Below are the code and all the weights of a small trained network. Each question names an input and a class and asks about switching units off, where a switched-off unit gives its printed mean instead of its output.

import numpy as np


def w(rows, s, z=0):
    codes = np.array(rows[::2]) - 128.0
    scale = np.full(codes.shape[1], s)
    scale[-1] = z or s
    return codes * scale


def norm(h):
    return h / np.sqrt((h * h).mean(-1, keepdims=True) + 1e-5)


def f(y):
    return np.maximum(y, 0)


def log_softmax(a):
    a = a - a.max(-1, keepdims=True)
    return a - np.log(np.exp(a).sum(-1, keepdims=True))


def net(x, mask):
    res = np.array(x, float).reshape(1, 7) / 4 @ E
    u = 0
    for l in range(3):
        y = f(norm(res) @ A[l][:, :-1].T + A[l][:, -1])
        res = res + np.where(mask[u : u + 3], y, B[l][:, -1]) @ B[l][:, :-1]
        u += 3
    return log_softmax(norm(res)[-1] @ U[:, :-1].T + U[:, -1])


A, B = {}, {}
E = w([
[119,190,186],'x0',
[126,121,121],'x1',
[48,219,56],'x2',
[117,137,121],'x3',
[254,207,53],'x4',
[133,118,125],'x5',
[124,134,132],'x6',
],0.0049)
A[0] = w([
[182,187,65,193],'L0N1',
[175,28,191,4],'L0N2',
[116,60,3,74],'L0N3',
],0.0056,0.0026)
B[0] = w([
[46,43,216,255],'L0N1',
[198,116,206,191],'L0N2',
[84,49,1,186],'L0N3',
],0.0071,0.0031)
A[1] = w([
[155,95,175,248],'L1N1',
[255,187,54,138],'L1N2',
[168,151,101,150],'L1N3',
],0.0099,0.0014)
B[1] = w([
[169,228,39,254],'L1N1',
[11,37,216,199],'L1N2',
[59,2,212,151],'L1N3',
],0.0077,0.0043)
A[2] = w([
[44,188,2,134],'L2N1',
[40,213,66,168],'L2N2',
[160,228,188,248],'L2N3',
],0.0088,0.0017)
B[2] = w([
[255,125,239,255],'L2N1',
[214,140,95,249],'L2N2',
[89,253,56,249],'L2N3',
],0.0061,0.0044)
U = w([
[122,139,119,210],'0',
[120,139,98,193],'1',
[10,99,158,100],'2',
[189,152,121,3],'3',
[113,149,82,117],'4',
[58,144,12,187],'5',
[122,147,92,57],'6',
],0.012,0.0045)

Each question gives the input, the list of numbers given to net, and the class t.
The units are the neurons (one row each of A and B). Each row of codes is followed by its name. A weight is (code - 128) times the scale printed after its matrix; where a second scale follows, it is the last column's (A, B and U).
mask holds one flag per neuron, layer by layer. A switched-off neuron (its flag False) gives its mean, the last column of its row in B, instead of its output. The means were averaged over made-up inputs and are rounded, as every weight is.
A unit's drop is (log p(t) with every unit on - log p(t) with that unit switched off) / (log p(t) with every unit on - log p(t) with every unit switched off).
unit that matters most: the unit with the biggest drop
k most important neurons: the k neurons with the biggest drops, biggest first
k most important neurons of layer l: the k neurons of layer l with the biggest drops, biggest first
drop of u: that unit's drop, to one decimal
input [-8,3,6,-8,0,-5,2], class 0: unit that matters most	L2N1
input [8,-7,-4,7,-5,-4,-3], class 5: 2 most important neurons	(L2N3 L2N1)
input [4,4,8,-5,4,-2,2], class 3: 3 most important neurons	(L2N1 L2N2 L0N1)
input [8,7,-5,-4,-3,-6,2], class 5: 4 most important neurons	(L2N3 L1N1 L2N1 L0N1)
input [7,2,0,-2,3,4,4], class 5: 3 most important neurons	(L2N3 L2N1 L0N3)
input [7,2,0,-1,7,5,6], class 2: 2 most important neurons	(L1N2 L1N3)
input [7,-5,-2,4,8,4,4], class 2: 2 most important neurons of layer 1	(L1N2 L1N3)
input [-8,6,8,1,6,0,4], class 3: 2 most important neurons	(L2N1 L0N1)
input [8,-5,-5,2,3,5,4], class 5: 3 most important neurons	(L2N3 L2N1 L1N1)
input [-8,6,8,4,-3,5,2], class 3: 2 most important neurons	(L2N1 L1N2)
input [-5,-2,5,-3,0,-5,-2], class 3: 2 most important neurons	(L2N1 L1N2)
input [7,3,-4,6,-5,-1,2], class 5: 2 most important neurons of layer 1	(L1N1 L1N2)
input [-2,3,8,-5,-7,-6,5], class 3: 2 most important neurons of layer 2	(L2N1 L2N2)
input [2,-2,-2,-5,8,2,2], class 2: drop of L1N2	0.9
input [-6,-1,0,2,8,-4,3], class 2: drop of L1N2	0.2
input [2,3,-1,0,7,0,-3], class 2: drop of L1N2	0.7
input [-6,4,-1,-4,7,-2,5], class 2: drop of L1N2	0.3
